Stage of each row:
[ -25  170 -111  126  167  -80  103 -150  -52  127  178 -191 -114   58
  127  113 -168  -86  -83  -45  -42 -196  -22 -198   60  178  209  114
   37  -46   79  -90  -23 -131  105 -478  -47  181 -162 -116  -62  173
  277  201  120  -68  201]	13
[ 155  -18   23  -47  -29 -108 -103  -35   18  -16   31  -82   55   36
   16  201   56  -13   79 -118  -41  -18  -80  -30   -1  178   94  -37
 -136   18    4  133   73  183   44 -130   32  124    3   48   67  -27
 -140   93  -76   27    1]	10
[  31  -87  -62 -156   -4   29   84   47   33  -24   16    5   12  218
  -54  139  -54   -8  122  -13  -99   43   66   42 -107   87    0 -164
 -111  158  -17   -9  -10  -33  144 -167 -136   98  -16  -77  -29   98
   42   -4   70   -5  -17]	6
[  54  145  112  -80 -279  258  -80  120  -99  -23 -163  -47  136  -47
 -177  136 -250  100  160 -274 -234  -28  -17  287  -47  -75 -242    1
  -82  281 -197  146  -42   55  -90  250   -7  159  109  -79 -138   12
  -64 -195 -134  232 -190]	21
[   3  -26   48   63   22   57 -153  -18  -70  -66  -16  -68   17    7
  -32   21   -7  -89   14   37  -16   31   27  112  138  -48  -31  -87
    0  -28   18  -15  -98   66  -50  -93  -23   22  -13  -30 -108  -38
  -13  -67   41   10   38]	21
[  24  127  -22  -48  104  -40 -226  -69  113  -75   23  -93  130  218
 -116   78  -95  -28  104 -155 -380  -10   62  146   93  126 -106 -266
  -41  234  -68 -135    2  292  -62 -183   -8   61   34   31 -129   53
   71 -144  -61  -14  -77]	0
[   1   65  -94 -105   -6  156    8  -56  -41  -37   66 -105 -136  106
  -40   61 -120   49   97  -57   44 -133  -96 -149 -182   36  134  157
   68  135  -19  -12   30   63   59 -249  -78  161   61 -153  -11  151
  102   68   33  157  147]	15
[  72 -161  -13  130    3 -116 -102   90  -30   31   53  -32   10  -96
   77   51  113   16  -47  111  207   80 -121  -15  154   -6  133  -20
  -30 -214   53  253   76  159   49   87   11  -98  -24  -22   43 -181
 -319   40   81   21   12]	11
[ 85  94  18 144 -75 -88 -57  -6 -36 110  19 -67  37 -12   5 -47 -59 -46
 -47 -31 -10   2 -78  -2   4  52  34  39 -88 -12  -6 148  58  98 -11 -24
  28  18  10 117 -30 -59 -76  55  19  34  17]	13
[-104   17 -182  -25    5  149  102   35  -75   66   57  -95  -66  -64
   27  314 -273   95  -62  -46   19 -206   -6  -57  173 -101   73   34
  159  -33  -52   51 -115  -92  127 -121 -184   97 -148 -403  -79  194
  152  -37  165   98   98]	12
[  -9  161  -91  160  -74   70   39 -168 -130  -39   54 -223  -38 -150
  136  166  -64  -92  -19   82  131 -238 -157 -130  -23  -99  177  404
   85 -116   79  117   12  -68  -17 -147   51  229  -66 -134  -49   38
  183  240  139   67   70]	14
[  17  -45  -24  209 -172  -99  125   78  -38   27  -61  -83  172 -160
  145  218   35 -129  -86  215   56    2  -44  185  128  -81  -26   41
 -178 -180   80  260  -25 -194   67  184   49   48 -170  -68  -30  -95
  -97  111  158 -124 -174]	8
[  51 -308   41 -208   89  -63 -385  227  200 -165   -1  144  -52  342
 -256 -336  186  145  178  123   14  375  -77  102 -118   66  -62 -457
  -82  167  -65   18  174  648   -7  107  -73 -317  278  132   56 -175
 -592 -320  -61  125  -37]	1
[  24 -316   48   96   80 -151 -127  240  -33   73   91  118 -177  139
  -50 -428  133  -12   35  243  249  397   13  -32   68  -27   54 -238
  -37 -197   68  246  201  121  152  112 -109 -336  109  158  101 -337
 -526 -165  218   47    4]	8
[  88  -81 -115  -98   -2   31 -159  -66  100 -160   35  -60   37  192
  -60   41  154  -68  149   53    4    0  -30  -24 -100   32   87  -52
   -9  126   25   66   98  245   38 -122    0    2  144   23   87  -21
  -65    3   19   52   18]	4
[ -30   19   77   67  -11   43  -20   93  -46   14   -7  -67  -10   34
  -35  -51  -96  -17   29   28  -61   40  -36  158   11   72  -55  -74
  -97   61  -24  -23  -67   -8  -22  -29    9   40  -29  -73 -130   13
  -77  -55   10   -3  -11]	22
[  13  -73  175    0 -184   22  -16  251    6   25 -134  -21  -34    2
  -43  -78  -44   15   32   77   -5  141  -84  237 -103  168 -116  -70
 -274   87  -42  110  -13  -53   29  155   52    2   14  -54   35  -16
 -359 -106 -135   15  -84]	22
[  97   50   -6  191 -116  -67 -233  114  106   -5  -33  -93  133  -33
  -53 -128  106  -53  -70   39   -2   49 -112  171   86   47  -69 -116
 -127   19   14  263  141  211  -33  198  168 -188  131  103  135 -156
 -399 -120  -93   37  -71]	18
[  26   -5   88  -87  -92   71  -47   90  -26  -36 -103  -27    3   69
  -83   79 -103   -3   40  -41  -96   75   24  141  -48   37 -124 -126
 -153  115  -24   10  -48  -38   43  -69  -74   96    1  -41  -37   60
  -85  -92  -60   54  -33]	19
[  88  -34   34   69  -24  -62  -48   54  -72   50   93  -54  -85   14
   16 -113   23   41   92    0  135   70 -156  -99  -92   79  148  115
  -46  -49   10  213  175  147   41    6   28   13   80   66   34 -154
 -254   84   51  114   14]	11
[ -31   89  111  112 -238  -46  100  120    3  -73 -158 -211   86 -217
  139  294  -45  -68  -84  164  -29  -99 -184  248  -18  112  -97  132
 -319  -70   75  137  -52 -234   25   96  170  226 -193 -208   37   86
 -208  114  -91  -96 -177]	21
[  51  141   -3   58  -83  -81  -67   40   34   76  -29 -112   30  -25
   -8  108 -138   10  -97  -90 -103  -56  -72   25   48  100  -39  -41
 -123   27   -8  124   59   50   54  -73   11   56  -39  -14   56   61
 -124  -20  -68   44   -7]	15
[  29  -21 -117  -16  164   34   -5 -253  -81  -84  148 -139  -83   63
  111  224   55  -83   48   52  147 -179  -84 -237  -40   39  311  192
  113  -68   96 -127  -91   96    8 -479  -63  232  -80 -120 -115  125
  312  294  124  -12  260]	13
[   5  -18   -4   35    9   34  -32   91   10  -48   33  -46   10   90
  -53  -85    6   39   42   80   42   67 -115   77 -105   15    5  -71
  -75   73   14   31   45  125   -1  -12    7  -17   59  -32  -81  -21
 -161   -2   40   47   -3]	18
[  12   63    9 -186   12  101  -45  -68  -27 -110   -3  -45  -42  181
 -122   88 -130   52  112  -70  -97  -23  -54  -30 -206    3  -19  -54
  -43  188  -29 -150  -45  167  -13 -284 -121  206   29  -40 -149  168
  120   26    9  114   72]	17
[  79 -115   11   23 -123   -4   29   35    9  -42  -83   11  143    2
   30  130  119  -29  -29  180  133   50 -128  126 -148  -21   41    4
 -188   13   28   52  -95  108  -43   38    2   57  -30   12 -126   13
  -46  159    6  -51   12]	15
[   4 -381   13 -260  192 -108 -110  150   98 -175  140  156 -190  415
 -182 -339  203  128  220  284  195  359 -145 -101 -331   63  107 -362
  -98   55   38 -106  132  503   82 -159 -156 -161  150   93  -44  -80
 -426  -44  173   61   84]	7
[   7 -143  -68  -39   49   47 -156   35   90 -100  -23  -73    7  113
   24  131   90  -84   74   77  -44   27   78  104  132  100   45 -108
  -10   55   24   26   -9   34   76  -92  -25  -33   24 -148   82  -11
  -70 -107  -35  -43    2]	0
[ -15  -21   13   14  140  -75 -121  -51   53 -114   68  -87  -32  165
  -38  -74   68  -90    0  144  -16   32  -70   28  -34  109   35 -180
  -91   20   81 -177  -62  191  -29 -304   16   23  -29   11  -92   71
  -43   36   41  -83  117]	20
[ -17   51   24  -11  -11  -21  -60  -49  -99  -93   -3  -90  -62   43
    0   57 -111  -41   93   40  -69   64    6  -38   -2 -125  -36   57
    0  -56   55   77  109  -10   59 -113  -98  157  -21   12  -57  -76
   -4    1  167   89 -119]	4
[ -77   75  -76   55   66 -100   -9  -27    6  -45   68 -156 -117   67
   58   36 -105  -81  -16  120  -63  -23   -4  -81   65    9   24    5
   -7  -91  108   45  120  -92  146 -225  -54   79  -89  -94   62   23
  -33    4  175  -14  -38]	4
[ -27 -321  -45  -36   77   74   75  198  -43   -9   99   78 -187  117
    9 -187  115  140   70  281  404  187 -178  -95 -223  -15  228   27
   11  -62   42   67   54  122  100    4 -122 -123   74 -140  -58  -72
 -274   79  164   83  146]	14
[  69  -79  -29   57   79  106 -199  -55 -222   29  101   52    0   50
 -105  -67  -81  -13  149 -149   14  137  157  -47  259 -292   18  -86
  257  -82  -56  180   49  167   -9   15 -205  -67  112  104 -174 -279
   53 -155  263  207   -6]	8
[ 138  164   63  123    9  -34 -255 -250 -246   -4   62 -139    8  -98
   16  126 -105 -137  106 -257 -104  -33   91 -136  281 -159   40  151
  153 -165   22  210  105   89  -44 -171  -52  195   17  194  -61 -238
  132   22  131  168  -38]	9
[   3 -154   38   47  -49  -66  -57  142    0  -54  -55   34   24   71
  -10  -91   64  -19   37  221   60  241  -24  128  -29  -95  -59 -107
 -120  -56   48  139   90   64   49  138  -60  -82   28   59  -46 -175
 -256  -57  127   -1 -149]	3
[ -29  -39  -56    2  -62  -34   22   19   70  -75  -25  -85  -67  134
   33  -43   43 -132   30  240   24   34  -27   16 -141   57   29   35
 -126   34   88   45   67  -80  115 -116   -6   33    2  -33   96   37
  -64   38   86  -54  -21]	3
[  36   80    6   68  -20  -70    5   51  -56  137   51  -66  -35   -4
    4   38 -173   42  -29 -102  -52   -9  -52  -36   49   82   31   -9
  -55  -13  -30  125   60   25   72  -73  -52   57  -47  -17  -29   -2
  -86    7   42   66   10]	12
[ 101  150    1   50 -193  -19   89  -38   -5  128  -73  -70  159    7
    4  196 -138  -89  -42 -109 -164 -115   -8  116  -69  117  -38   33
 -203  152  -61   66  -97  -61   -1  -65   11  177  -74   41  -83  134
  169  107  -61  -40   -9]	12
[  70 -115  -22  -20  -23  -89  -97   65  139  -47  -44   27  126  125
  -65   21  126  -13  -75  158   41   87 -103  123  -87   67  -10 -250
 -197   68   18  -26  -67  283  -24  -51   -6  -83    7   52  -55   56
 -166   18  -42  -72   65]	16
[  80 -119  -42  -68  -49   61  -27  138    2   -9   88    8  -13   73
  -72  -40   37  185  163  -20  149   44 -221  -29 -193   49  136   25
  -21  103  -80  187  133  325   17  130    1  -30  147  -64  -21  -77
 -301   29   18  178    2]	11
[-110   41  -13   29  -28  113  179   83  -85  -12    6  -83  -59   85
   41    6 -183   14  128  109  -69   29  -17   91 -144  -26  -14  141
  -38  100   -1   -6   28 -214   69  -11  -74  165  -44 -176 -178   26
  102   38  162   20 -137]	1
[  -4  -19   36 -149 -293  106   30  309  121  -33 -173  -11   -9   64
 -146  -13 -105  125   25   59  -33   61 -146  216 -271   94 -182 -108
 -277  242  -87  164   65   13  101  219   10  -16   94 -147  140  124
 -411 -170 -149  127 -116]	18
[  27   83  -26  113   21  -10   38  114  -13  114   63  -27   77   68
  -43  -55 -131   94  -19  -65  -60   51  -77   82  -34   36  -15  -97
  -69   99  -40   69   60   82   13   24  -29  -24   18    2 -159  -23
  -81   -2   47   47  -32]	16
[  -8  -52  150  188   37  -23  -99  190  -91  139   61  -56 -232   33
   13 -405  -34  -37   44   65  109  196  -35   26   36  192   63   36
  -59  -60   18  141  130  -72   55   19   50 -131   86   42   65 -200
 -352 -112   -1   51   54]	23
[  73   20  -45 -102  -38  -26 -142   79   60  -39   55  -61  -24  128
 -120    3  -62   76  140 -134 -112   30  -53  -23  -22   75  -23 -135
  -38  115  -51  195  211  225  103   -4  -23  -11  123   -1  136  -54
 -288 -138    0  165  -84]	7
[ -36 -165  -96 -202  266  -30  -27 -115  -20  -83  199  -63 -294  239
   12   79   -3   -7   99   71  120  -38  -17 -312  -46  149  275  -69
   95  -57   84 -190  -30  122  167 -590 -193  126  -74 -174   18  168
   86  104  162   16  298]	10
[  24  109   32   -3 -339  146   60  135  111  -10 -194 -102  233  -41
  -58  206  -85  -23   17    2 -189 -163 -128  399 -153  163 -162    5
 -295  313 -141   47 -181    6  -97  224  165  131  -19 -178  -69  210
  -41  -30 -221  -41 -113]	23
[  75    7  -87   66  198 -214 -216 -198   61  -65  151 -100   63  149
   -4   66   99 -164  -13   20  -99  -24   30  -87  201   67   96 -234
   10  -90   92  -51   13  294    5 -362  -12   -1  -55  129  -27  -30
   45   48  128  -96   98]	8
[  34  -78  105  -15  104   73 -265  -37  -90  -89   28   18   -4  126
 -144 -139   12  -19  124  -24  -29  137   11   87   61  -60  -24 -178
   49   52  -47 -109  -97  339 -147 -112  -66  -17   91   90 -236  -98
  -31 -115   39   83   79]	22
[ -22   93   24   12   42   50 -157  -24   -8  -65   26 -154   13  -15
  -31  146 -111   24   42  -83 -130 -124  -90   90  121   94    0  -41
    7   58  -49  -64  -82  196  -82 -128   45  123  -46 -170 -114   86
  -20  -55  -59   43   33]	23
[   0    7  -49   -1  -35  133   29   80    4  -31    5  -25   80  110
  -88  -10  -54   42   60   26  -26   10  -61  144 -123  -24  -34  -84
  -56  179  -44  -10  -43   77  -18   10  -30   16   55  -83 -159   56
   -2  -20   42   49   -4]	18
[  87  -36   28   69  -37  -53  -43   36  -75  101   35   -2   -2   50
  -22  -54  -41  -47   41  -39    1   94   26    5   51   25   28  -53
  -54  -21  -16  163   52   40   55  -16  -59  -14   23  100  -23 -117
  -96  -18   86   46   -2]	10
[ -17 -122   91   40  -11  125 -142  171 -124  -15    5  -29 -185   -5
  -50 -199  -30   28   96   42  150  160  -18   35   62  -38    9   12
   48  -58    1  171   87  -13   57   74  -47  -90  115  -76   49 -177
 -321 -172   46  165   15]	21
[ -75   21    1   57  139   20  -71   58  -73   16   87  -59 -126  144
  -26 -157 -160   17  115   -3 -103  130   63    1   72  -12   -5  -46
   85   25    1    5  119   -6   68  -99 -110   -5   34  -41 -107 -108
  -33 -127  157   74  -66]	1
[   3  -39  -41 -165  -24  161   74  125  -85   23   21   17  -76  175
 -100   62 -217  114  206 -157 -108   92   97    6  -81  -36  -41  -61
   28  178  -84  110  103 -102  173  -29 -214   91   74 -121  -45   -6
   -6 -128  110  185  -97]	5
[ -48   67  -98   85   25  102  -98  -79  -58  -67   61 -112  -85   37
  -33  -88  -53  -71   -8  109   83  -71  -51  -69   12 -143   60   84
  129  -27   49   18   11   75   -7 -153  -42    7   45  -68  -50   13
   61   -8  161   95  112]	17
